Here is a tiny trained network, its code and every weight. The questions are about switching its units off for an input and a target symbol, where a switched-off unit gives its printed mean instead of its output.

import numpy as np


def w(rows, s, z=0):
    codes = np.array(rows[::2]) - 128.0
    scale = np.full(codes.shape[1], s)
    scale[-1] = z or s
    return codes * scale


def norm(h):
    return h / np.sqrt((h * h).mean(-1, keepdims=True) + 1e-5)


def f(y):
    return np.maximum(y, 0)


def softmax(a):
    e = np.exp(a - a.max(-1, keepdims=True))
    return e / e.sum(-1, keepdims=True)


def log_softmax(a):
    a = a - a.max(-1, keepdims=True)
    return a - np.log(np.exp(a).sum(-1, keepdims=True))


def net(x, mask):
    ids = ['ΔΘΛΠΣΨαβεφω'.index(c) for c in x.split()]
    T = len(ids)
    res = E[ids] + P[:T]
    u = 0
    for l in range(2):
        r = norm(res)
        for j in range(2):
            rows = slice(3 * j, 3 * j + 3)
            q, k, v = (r @ M[l][rows].T for M in (Q, K, V))
            z = softmax(np.where(np.tri(T) > 0, q @ k.T / 3**0.5, -1e9)) @ v
            o = O[l][rows]
            res = res + np.where(mask[u + j], z, o[:, -1]) @ o[:, :-1]
        u += 2
        y = f(norm(res) @ A[l][:, :-1].T + A[l][:, -1])
        res = res + np.where(mask[u : u + 4], y, B[l][:, -1]) @ B[l][:, :-1]
        u += 4
    return log_softmax(norm(res)[-1] @ U[:, :-1].T + U[:, -1])


Q, K, V, O, A, B = {}, {}, {}, {}, {}, {}
E = w([
[158,56,106],'Δ',
[164,135,148],'Θ',
[104,119,127],'Λ',
[94,118,133],'Π',
[253,99,87],'Σ',
[167,109,148],'Ψ',
[122,120,105],'α',
[126,140,123],'β',
[43,162,78],'ε',
[132,158,155],'φ',
[176,132,155],'ω',
],0.012)
P = w([
[100,135,149],'0',
[252,114,107],'1',
[192,37,116],'2',
[82,79,174],'3',
[137,146,130],'4',
[154,138,103],'5',
[95,118,114],'6',
[70,90,157],'7',
[124,151,112],'8',
],0.0042)
Q[0] = w([
[155,75,138],'0.h0',
[48,138,195],'0.h0',
[89,25,119],'0.h0',
[219,60,228],'0.h1',
[2,177,163],'0.h1',
[164,129,214],'0.h1',
],0.0087)
K[0] = w([
[221,134,182],'0.h0',
[140,159,2],'0.h0',
[179,87,104],'0.h0',
[28,177,20],'0.h1',
[255,81,101],'0.h1',
[68,114,57],'0.h1',
],0.0083)
V[0] = w([
[150,70,53],'0.h0',
[141,2,66],'0.h0',
[63,95,160],'0.h0',
[91,89,67],'0.h1',
[147,179,189],'0.h1',
[78,169,135],'0.h1',
],0.006)
O[0] = w([
[254,163,65,194],'0.h0',
[213,209,69,244],'0.h0',
[79,200,53,20],'0.h0',
[131,207,86,175],'0.h1',
[101,58,193,74],'0.h1',
[77,173,171,103],'0.h1',
],0.005,0.0011)
A[0] = w([
[122,63,147,156],'0.n0',
[109,90,93,254],'0.n1',
[67,114,85,81],'0.n2',
[184,186,249,120],'0.n3',
],0.012,0.00077)
B[0] = w([
[166,157,102,178],'0.n0',
[163,140,142,171],'0.n1',
[157,74,114,162],'0.n2',
[132,3,66,254],'0.n3',
],0.013,0.0067)
Q[1] = w([
[253,159,99],'1.h0',
[32,94,106],'1.h0',
[41,169,49],'1.h0',
[206,133,200],'1.h1',
[167,96,52],'1.h1',
[103,172,139],'1.h1',
],0.013)
K[1] = w([
[57,116,164],'1.h0',
[254,93,132],'1.h0',
[154,21,81],'1.h0',
[80,205,207],'1.h1',
[66,44,119],'1.h1',
[138,203,138],'1.h1',
],0.013)
V[1] = w([
[75,222,64],'1.h0',
[251,109,71],'1.h0',
[133,172,78],'1.h0',
[94,173,46],'1.h1',
[73,70,111],'1.h1',
[108,128,30],'1.h1',
],0.011)
O[1] = w([
[33,254,48,66],'1.h0',
[237,36,3,255],'1.h0',
[100,175,55,131],'1.h0',
[140,13,115,116],'1.h1',
[43,141,167,218],'1.h1',
[83,37,79,209],'1.h1',
],0.0083,0.0074)
A[1] = w([
[52,57,139,180],'1.n0',
[107,172,60,96],'1.n1',
[248,145,226,254],'1.n2',
[141,171,215,208],'1.n3',
],0.011,0.00092)
B[1] = w([
[101,42,97,255],'1.n0',
[146,224,162,192],'1.n1',
[89,253,174,244],'1.n2',
[98,120,193,166],'1.n3',
],0.015,0.0039)
U = w([
[131,125,96,23],'Δ',
[178,131,181,91],'Θ',
[2,78,89,101],'Λ',
[45,94,188,91],'Π',
[196,133,102,6],'Σ',
[177,78,156,190],'Ψ',
[132,192,3,212],'α',
[102,138,173,194],'β',
[35,181,83,221],'ε',
[82,126,217,178],'φ',
[219,154,175,114],'ω',
],0.009,0.0026)

Each question gives the input, a string of symbols that net reads in full, and the target symbol t.
The units are the heads (3 rows each of Q, K, V and O) and the neurons (one row each of A and B). Each row of codes is followed by its name. A weight is (code - 128) times the scale printed after its matrix; where a second scale follows, it is the last column's (O, A, B and U).
mask holds one flag per unit, layer by layer, with each layer's heads first. A switched-off unit (its flag False) gives its mean, the last column of its rows in O or B, instead of its output. The means were averaged over made-up inputs and are rounded, as every weight is.
A unit's drop is (log p(t) with every unit on - log p(t) with that unit switched off) / (log p(t) with every unit on - log p(t) with every unit switched off).
The circuit of an input: a set's keep is (log p(t) with only the set's units on - log p(t) with every unit switched off) / (log p(t) with every unit on - log p(t) with every unit switched off). Starting from all 12 units, units are removed one at a time, each time the one whose removal leaves the highest keep (on an exact tie, the one counted first), for as long as the keep stays at least 0.8.
units of the circuit, in order: the units of the circuit, biggest drop first
most important unit: the unit with the biggest drop
top k neurons: the k neurons with the biggest drops, biggest first
k most important neurons of layer l: the k neurons of layer l with the biggest drops, biggest first
heads that matter: for each layer, one digit per head in row order, 1 if its drop is at least 0.15 and else 0, layers parted by /
input α Π Σ ω φ ω Λ Θ Λ, target α: heads that matter => 01 / 10
input α Σ ω φ Ψ Θ α β, target α: units of the circuit, in order => [0.h1 1.h0 0.n3]
input ε Σ φ ε ε φ ω ε β, target ε: top 2 neurons => [0.n3 0.n2]
input ε ω Ψ, target Λ: top 2 neurons => [0.n2 0.n3]
input ε ω Θ α, target ε: units of the circuit, in order => [1.h0 0.n3]
input ω φ ω Δ ω Π ε β, target ω: 2 most important neurons of layer 0 => [0.n2 0.n3]
input α ω Π Δ, target α: units of the circuit, in order => [0.n3 1.h0 0.h1]
input α ω Σ φ α Δ Σ ω Σ, target α: heads that matter => 11 / 10
input α ω Λ, target α: heads that matter => 00 / 10
input ω α φ Σ Ψ ω β, target ω: top 2 neurons => [0.n3 1.n2]
input ε Ψ Σ, target ε: 2 most important neurons of layer 0 => [0.n3 0.n0]
input ε ε ω, target Λ: most important unit => 1.h0
input α φ Σ ω Σ α β, target α: units of the circuit, in order => [0.h1 0.n3 1.h0]
input Λ Θ Σ Π Σ, target Λ: top 2 neurons => [0.n0 0.n2]
input ε β Ψ Δ ε Π α β α, target ε: units of the circuit, in order => [0.n3 1.h0]
input Λ φ ω ω α β, target Λ: 2 most important neurons of layer 1 => [1.n0 1.n2]
input ε ω ω β, target ε: units of the circuit, in order => [1.h0 0.n3 0.h1]
input ε α Ψ, target Λ: heads that matter => 10 / 11
input α α Ψ ω Δ β Σ Σ Π, target α: units of the circuit, in order => [0.n3 1.h0 0.h1 0.h0]
input α Δ ω Δ Ψ ω ω α, target α: heads that matter => 01 / 10
input ω Δ β ω Π, target ω: top 3 neurons => [0.n3 1.n2 0.n0]
input α Λ Θ, target α: units of the circuit, in order => [1.h0 0.n3 0.h1]
input α Θ Π Δ ω φ Π, target α: heads that matter => 01 / 10
input ε β Θ, target Λ: heads that matter => 10 / 10
input ω ε α ω ω Δ Λ, target ω: top 3 neurons => [0.n3 1.n2 0.n1]
input ω ω Θ Θ α, target ω: top 2 neurons => [0.n3 1.n2]
input ε Θ φ ω Λ, target ε: units of the circuit, in order => [0.n3 1.h0]
input ε φ Ψ ε Θ Λ, target ε: units of the circuit, in order => [1.h0 0.n3]
input α β ω, target α: units of the circuit, in order => [1.h0 0.n3 0.h1]
